Below are the code and all the weights of a small trained network. Each question names an input and a class and asks about switching units off, where a switched-off unit gives its printed mean instead of its output.

import numpy as np


def w(rows, s, z=0):
    codes = np.array(rows[::2]) - 128.0
    scale = np.full(codes.shape[1], s)
    scale[-1] = z or s
    return codes * scale


def f(y):
    return y / 2 * (1 + np.tanh(0.7978845608 * (y + 0.044715 * y**3)))


def log_softmax(a):
    a = a - a.max(-1, keepdims=True)
    return a - np.log(np.exp(a).sum(-1, keepdims=True))


def net(x, mask):
    res = np.array(x, float).reshape(1, 8) / 4 @ E
    y = f(res @ A[0][:, :-1].T + A[0][:, -1])
    res = res + np.where(mask, y, B[0][:, -1]) @ B[0][:, :-1]
    return log_softmax(res[-1] @ U[:, :-1].T + U[:, -1])


A, B = {}, {}
E = w([
[177,144,98,175,104,118,129,160,102,109],'x0',
[170,149,97,158,166,119,146,122,120,110],'x1',
[162,10,160,27,191,143,118,182,144,146],'x2',
[177,167,141,129,117,151,235,103,94,154],'x3',
[130,147,159,149,248,75,116,134,99,253],'x4',
[77,131,180,104,113,188,122,55,160,183],'x5',
[170,134,144,84,85,239,150,104,98,97],'x6',
[48,94,209,152,157,50,168,111,125,160],'x7',
],0.0058)
A[0] = w([
[70,131,101,167,104,35,79,183,184,82,138],'neuron 0',
[131,229,125,164,45,172,194,60,93,102,253],'neuron 1',
[83,157,66,173,110,113,56,107,185,69,190],'neuron 2',
[189,125,53,190,212,58,59,191,90,155,178],'neuron 3',
[209,73,102,82,95,174,137,172,65,58,192],'neuron 4',
[92,98,240,75,203,50,147,122,125,209,187],'neuron 5',
[193,139,116,54,157,166,161,188,123,71,184],'neuron 6',
[204,232,111,104,74,202,182,2,83,175,192],'neuron 7',
[182,27,130,63,83,120,170,220,139,74,184],'neuron 8',
[171,99,159,109,176,95,177,189,102,101,199],'neuron 9',
[82,92,215,127,247,46,220,103,82,190,183],'neuron 10',
[70,55,190,68,131,137,105,95,158,111,188],'neuron 11',
[60,34,209,26,114,136,86,83,176,133,202],'neuron 12',
[206,126,77,65,45,234,63,160,152,63,148],'neuron 13',
],0.0051,0.0027)
B[0] = w([
[88,181,170,116,137,95,163,98,62,134,175],'neuron 0',
[88,166,187,98,126,94,199,73,98,101,254],'neuron 1',
[109,145,153,115,143,127,167,105,102,110,186],'neuron 2',
[172,170,72,108,138,93,78,142,64,168,204],'neuron 3',
[180,142,129,170,69,125,147,182,155,55,212],'neuron 4',
[125,35,131,123,145,195,118,168,241,115,250],'neuron 5',
[181,121,119,170,114,98,124,183,156,87,184],'neuron 6',
[101,169,203,134,186,36,206,130,97,110,241],'neuron 7',
[180,115,46,151,58,178,110,166,168,127,199],'neuron 8',
[191,99,60,190,90,161,87,119,145,127,170],'neuron 9',
[165,54,125,190,67,207,147,201,255,57,255],'neuron 10',
[79,87,151,103,120,178,93,55,132,178,193],'neuron 11',
[91,71,120,71,137,182,68,15,171,231,231],'neuron 12',
[152,80,136,172,140,160,156,182,202,64,241],'neuron 13',
],0.0065,0.0051)
U = w([
[201,71,45,203,33,188,107,193,192,83,198],'0',
[67,200,154,108,100,54,166,42,3,121,189],'1',
[59,46,136,21,177,211,68,80,179,205,3],'2',
[126,149,194,183,163,112,203,171,161,66,170],'3',
[167,175,54,130,223,66,30,188,43,199,33],'4',
],0.0055,0.0013)

Each question gives the input, the list of numbers given to net, and the class t.
The units are the neurons (one row each of A and B). Each row of codes is followed by its name. A weight is (code - 128) times the scale printed after its matrix; where a second scale follows, it is the last column's (A, B and U).
mask holds one flag per neuron, in row order. A switched-off neuron (its flag False) gives its mean, the last column of its row in B, instead of its output. The means were averaged over made-up inputs and are rounded, as every weight is.
A unit's drop is (log p(t) with every unit on - log p(t) with that unit switched off) / (log p(t) with every unit on - log p(t) with every unit switched off).
The circuit of an input: a set's keep is (log p(t) with only the set's units on - log p(t) with every unit switched off) / (log p(t) with every unit on - log p(t) with every unit switched off). Starting from the 12 units with the biggest drops (on a tie, the unit counted first), units are removed one at a time, each time the one whose removal leaves the highest keep (on an exact tie, the one counted first), for as long as the keep stays at least 0.8.
circuit, biggest first: the units of the circuit, biggest drop first
most important unit: the unit with the biggest drop
k most important neurons: the k neurons with the biggest drops, biggest first
drop of u: that unit's drop, to one decimal
input [3,2,5,0,3,-6,-7,-4], class 4: 2 most important neurons -> [neuron 3; neuron 13]
input [5,5,4,5,4,-5,-4,1], class 0: circuit, biggest first -> [neuron 10; neuron 9]
input [3,-2,-5,6,0,-1,2,-3], class 1: circuit, biggest first -> [neuron 10; neuron 1]
input [-2,8,2,6,0,0,2,-4], class 3: most important unit -> neuron 7
input [-2,7,-2,-1,-2,-2,8,-4], class 3: circuit, biggest first -> [neuron 7; neuron 1]
input [0,4,-4,4,-1,-3,-8,-1], class 4: 2 most important neurons -> [neuron 3; neuron 7]
input [8,-6,0,8,8,-7,2,-8], class 4: circuit, biggest first -> [neuron 3; neuron 10]
input [0,-1,6,-5,-6,-7,-8,1], class 4: circuit, biggest first -> [neuron 10; neuron 3]
input [-4,-1,1,-5,-8,-7,-4,3], class 1: circuit, biggest first -> [neuron 0; neuron 10]
input [2,-6,-4,3,1,-4,2,0], class 1: circuit, biggest first -> [neuron 10; neuron 5]
input [1,8,-4,-2,-7,5,-3,-2], class 3: 4 most important neurons -> [neuron 13; neuron 12; neuron 3; neuron 11]
input [1,-6,-2,3,0,0,8,4], class 1: circuit, biggest first -> [neuron 10; neuron 5; neuron 1]
input [4,4,-6,-4,4,4,6,5], class 1: circuit, biggest first -> [neuron 13; neuron 5; neuron 1]
input [-3,6,7,-5,-7,0,-7,3], class 2: circuit, biggest first -> [neuron 12]
input [1,5,0,2,-8,2,5,-2], class 3: 2 most important neurons -> [neuron 7; neuron 1]
input [1,-7,-7,-7,-8,8,-1,-2], class 2: 4 most important neurons -> [neuron 12; neuron 13; neuron 11; neuron 4]
input [4,2,-5,3,-2,-4,0,3], class 1: drop of neuron 13 -> 0.1
input [5,8,-1,2,3,-3,-6,8], class 0: drop of neuron 5 -> 0.1
input [2,5,1,3,2,0,-3,-3], class 4: drop of neuron 10 -> 0.2
input [8,-4,7,4,6,-4,-6,6], class 0: circuit, biggest first -> [neuron 10]
